Below are the code and all the weights of a small trained network. Each question names an input and a target symbol and asks about switching units off, where a switched-off unit gives its printed mean instead of its output.

import numpy as np


def w(rows, s, z=0):
    codes = np.array(rows[::2]) - 128.0
    scale = np.full(codes.shape[1], s)
    scale[-1] = z or s
    return codes * scale


def f(y):
    return np.maximum(y, 0)


def softmax(a):
    e = np.exp(a - a.max(-1, keepdims=True))
    return e / e.sum(-1, keepdims=True)


def log_softmax(a):
    a = a - a.max(-1, keepdims=True)
    return a - np.log(np.exp(a).sum(-1, keepdims=True))


def net(x, mask):
    ids = ['Ξαβδεζηλμπστω'.index(c) for c in x.split()]
    T = len(ids)
    res = E[ids] + P[:T]
    u = 0
    for l in range(3):
        q, k, v = (res @ M[l].T for M in (Q, K, V))
        z = softmax(np.where(np.tri(T) > 0, q @ k.T / 2**0.5, -1e9)) @ v
        res = res + np.where(mask[u], z, O[l][:, -1]) @ O[l][:, :-1]
        u += 1
        y = f(res @ A[l][:, :-1].T + A[l][:, -1])
        res = res + np.where(mask[u : u + 4], y, B[l][:, -1]) @ B[l][:, :-1]
        u += 4
    return log_softmax(res[-1] @ U[:, :-1].T + U[:, -1])


Q, K, V, O, A, B = {}, {}, {}, {}, {}, {}
E = w([
[9,210,116,198,178],'Ξ',
[120,112,176,152,127],'α',
[135,150,120,149,97],'β',
[50,38,136,149,134],'δ',
[148,221,23,114,146],'ε',
[167,117,186,124,205],'ζ',
[124,145,153,184,82],'η',
[69,160,124,163,30],'λ',
[93,81,128,162,127],'μ',
[69,109,15,119,228],'π',
[140,39,191,222,165],'σ',
[124,142,159,103,82],'τ',
[219,57,157,111,42],'ω',
],0.013)
P = w([
[147,34,27,204,155],'0',
[149,41,16,171,163],'1',
[129,26,69,108,101],'2',
[103,28,124,59,77],'3',
[90,57,152,31,67],'4',
[98,85,152,21,67],'5',
[58,97,169,13,50],'6',
[96,135,160,32,39],'7',
[102,162,183,3,37],'8',
[90,192,179,14,41],'9',
[81,147,109,86,45],'10',
],0.0035)
Q[0] = w([
[182,254,137,122,138],'L0H1',
[166,55,237,121,178],'L0H1',
],0.0061)
K[0] = w([
[136,18,1,193,120],'L0H1',
[196,159,170,98,55],'L0H1',
],0.0073)
V[0] = w([
[191,54,92,153,96],'L0H1',
[2,18,30,60,216],'L0H1',
],0.0071)
O[0] = w([
[140,125,175,230,136,138],'L0H1',
[92,54,6,144,121,253],'L0H1',
],0.012,0.0071)
A[0] = w([
[111,223,46,190,67,140],'L0N1',
[33,57,243,253,202,132],'L0N2',
[202,5,174,153,129,129],'L0N3',
[141,180,117,50,142,3],'L0N4',
],0.0051,0.0069)
B[0] = w([
[38,137,125,156,76,235],'L0N1',
[202,198,110,255,132,253],'L0N2',
[245,211,177,23,41,220],'L0N3',
[104,44,226,134,98,128],'L0N4',
],0.0074,0.0042)
Q[1] = w([
[3,106,169,173,102],'L1H1',
[76,75,225,135,220],'L1H1',
],0.0044)
K[1] = w([
[135,11,134,32,38],'L1H1',
[206,1,199,66,172],'L1H1',
],0.0051)
V[1] = w([
[88,198,117,227,122],'L1H1',
[126,163,3,47,210],'L1H1',
],0.0037)
O[1] = w([
[2,150,145,156,152,254],'L1H1',
[121,170,190,166,114,217],'L1H1',
],0.0084,0.0027)
A[1] = w([
[156,76,128,196,119,160],'L1N1',
[42,251,178,66,185,141],'L1N2',
[165,180,254,107,169,79],'L1N3',
[210,109,216,26,222,253],'L1N4',
],0.0066,0.0044)
B[1] = w([
[186,71,169,164,183,254],'L1N1',
[206,123,85,254,83,165],'L1N2',
[4,168,139,137,114,162],'L1N3',
[125,197,24,182,21,173],'L1N4',
],0.0076,0.0042)
Q[2] = w([
[200,182,201,111,116],'L2H1',
[104,254,140,50,222],'L2H1',
],0.0064)
K[2] = w([
[206,13,180,195,122],'L2H1',
[173,137,68,254,76],'L2H1',
],0.0056)
V[2] = w([
[141,139,28,51,107],'L2H1',
[143,229,22,194,254],'L2H1',
],0.0049)
O[2] = w([
[231,172,126,130,97,165],'L2H1',
[124,193,43,12,165,255],'L2H1',
],0.011,0.0052)
A[2] = w([
[48,160,71,118,254,4],'L2N1',
[35,102,106,124,192,124],'L2N2',
[62,126,110,69,182,178],'L2N3',
[135,55,117,95,194,94],'L2N4',
],0.0086,0.0041)
B[2] = w([
[218,167,211,143,96,254],'L2N1',
[94,137,254,121,42,236],'L2N2',
[131,123,174,74,190,221],'L2N3',
[16,82,129,40,105,164],'L2N4',
],0.0071,0.0093)
U = w([
[115,112,156,133,109,1],'Ξ',
[115,114,159,127,138,49],'α',
[110,145,149,104,79,116],'β',
[122,88,123,139,124,76],'δ',
[64,85,170,14,106,126],'ε',
[208,172,2,108,169,197],'ζ',
[107,135,135,153,128,62],'η',
[144,118,96,122,157,138],'λ',
[105,115,130,135,125,53],'μ',
[18,36,35,167,90,171],'π',
[209,102,160,201,202,239],'σ',
[235,106,165,138,45,126],'τ',
[97,204,237,167,160,182],'ω',
],0.0077,0.0052)

Each question gives the input, a string of symbols that net reads in full, and the target symbol t.
The units are the heads (2 rows each of Q, K, V and O) and the neurons (one row each of A and B). Each row of codes is followed by its name. A weight is (code - 128) times the scale printed after its matrix; where a second scale follows, it is the last column's (O, A, B and U).
mask holds one flag per unit, layer by layer, with each layer's heads first. A switched-off unit (its flag False) gives its mean, the last column of its rows in O or B, instead of its output. The means were averaged over made-up inputs and are rounded, as every weight is.
A unit's drop is (log p(t) with every unit on - log p(t) with that unit switched off) / (log p(t) with every unit on - log p(t) with every unit switched off).
The circuit of an input: a set's keep is (log p(t) with only the set's units on - log p(t) with every unit switched off) / (log p(t) with every unit on - log p(t) with every unit switched off). Starting from the 12 units with the biggest drops (on a tie, the unit counted first), units are removed one at a time, each time the one whose removal leaves the highest keep (on an exact tie, the one counted first), for as long as the keep stays at least 0.8.
units of the circuit, in order: the units of the circuit, biggest drop first
most important unit: the unit with the biggest drop
k most important neurons: the k neurons with the biggest drops, biggest first
top k neurons in layer l: the k neurons of layer l with the biggest drops, biggest first
input π δ Ξ δ δ τ β δ τ, target π: units of the circuit, in order => [L2N1 L0H1 L0N3]
input δ Ξ η β δ δ δ δ δ δ, target π: units of the circuit, in order => [L2N1 L2H1]
input Ξ π μ, target ζ: units of the circuit, in order => [L2H1 L0H1]
input δ δ β, target π: units of the circuit, in order => [L2N1 L0H1]
input Ξ α δ ω τ η δ Ξ λ λ, target π: 2 most important neurons => [L2N1 L1N2]
input η η Ξ δ, target ε: units of the circuit, in order => [L2H1 L1H1 L2N2 L2N3]
input λ δ Ξ ω ω ω ζ, target ω: units of the circuit, in order => [L0H1]
input ω δ Ξ, target ω: 4 most important neurons => [L2N1 L2N2 L0N2 L2N3]
input ζ π τ β, target π: 4 most important neurons => [L2N1 L0N3 L2N3 L2N2]
input ω δ δ β π δ, target ζ: units of the circuit, in order => [L0N2 L2H1 L2N2 L1H1]
input π π η Ξ δ Ξ ζ, target ζ: units of the circuit, in order => [L2N2 L0H1 L2H1]
input π ω Ξ ω, target ω: units of the circuit, in order => [L0H1 L2H1]
input δ δ δ, target π: top 3 neurons in layer 2 => [L2N1 L2N4 L2N3]
input σ Ξ δ ω π π δ σ σ, target σ: most important unit => L0N2
input μ μ τ ζ α δ Ξ Ξ μ, target ε: units of the circuit, in order => [L0H1 L0N2 L2N1]
input Ξ δ π, target ε: 2 most important neurons => [L2N4 L2N2]
input π ω σ, target ω: 2 most important neurons => [L1N3 L0N3]
input δ η τ δ μ Ξ δ δ μ, target π: units of the circuit, in order => [L2N1 L2H1]
input ε δ σ, target σ: 3 most important neurons => [L0N2 L1N1 L2N2]
input ε δ δ δ η, target π: units of the circuit, in order => [L2N1 L0H1]
input Ξ ε ω ε δ π π π δ, target ζ: units of the circuit, in order => [L2H1 L2N2 L0H1]
input Ξ Ξ μ ω π β, target ζ: 3 most important neurons => [L2N2 L1N1 L2N4]
input ζ δ Ξ ζ, target ζ: 2 most important neurons => [L1N4 L2N2]
input δ Ξ τ σ δ δ δ μ, target π: 2 most important neurons => [L2N1 L2N3]
input Ξ Ξ δ δ μ ω δ ω Ξ ω δ, target σ: top 3 neurons in layer 0 => [L0N2 L0N1 L0N3]
input π ω η α, target ω: 2 most important neurons => [L0N2 L1N3]
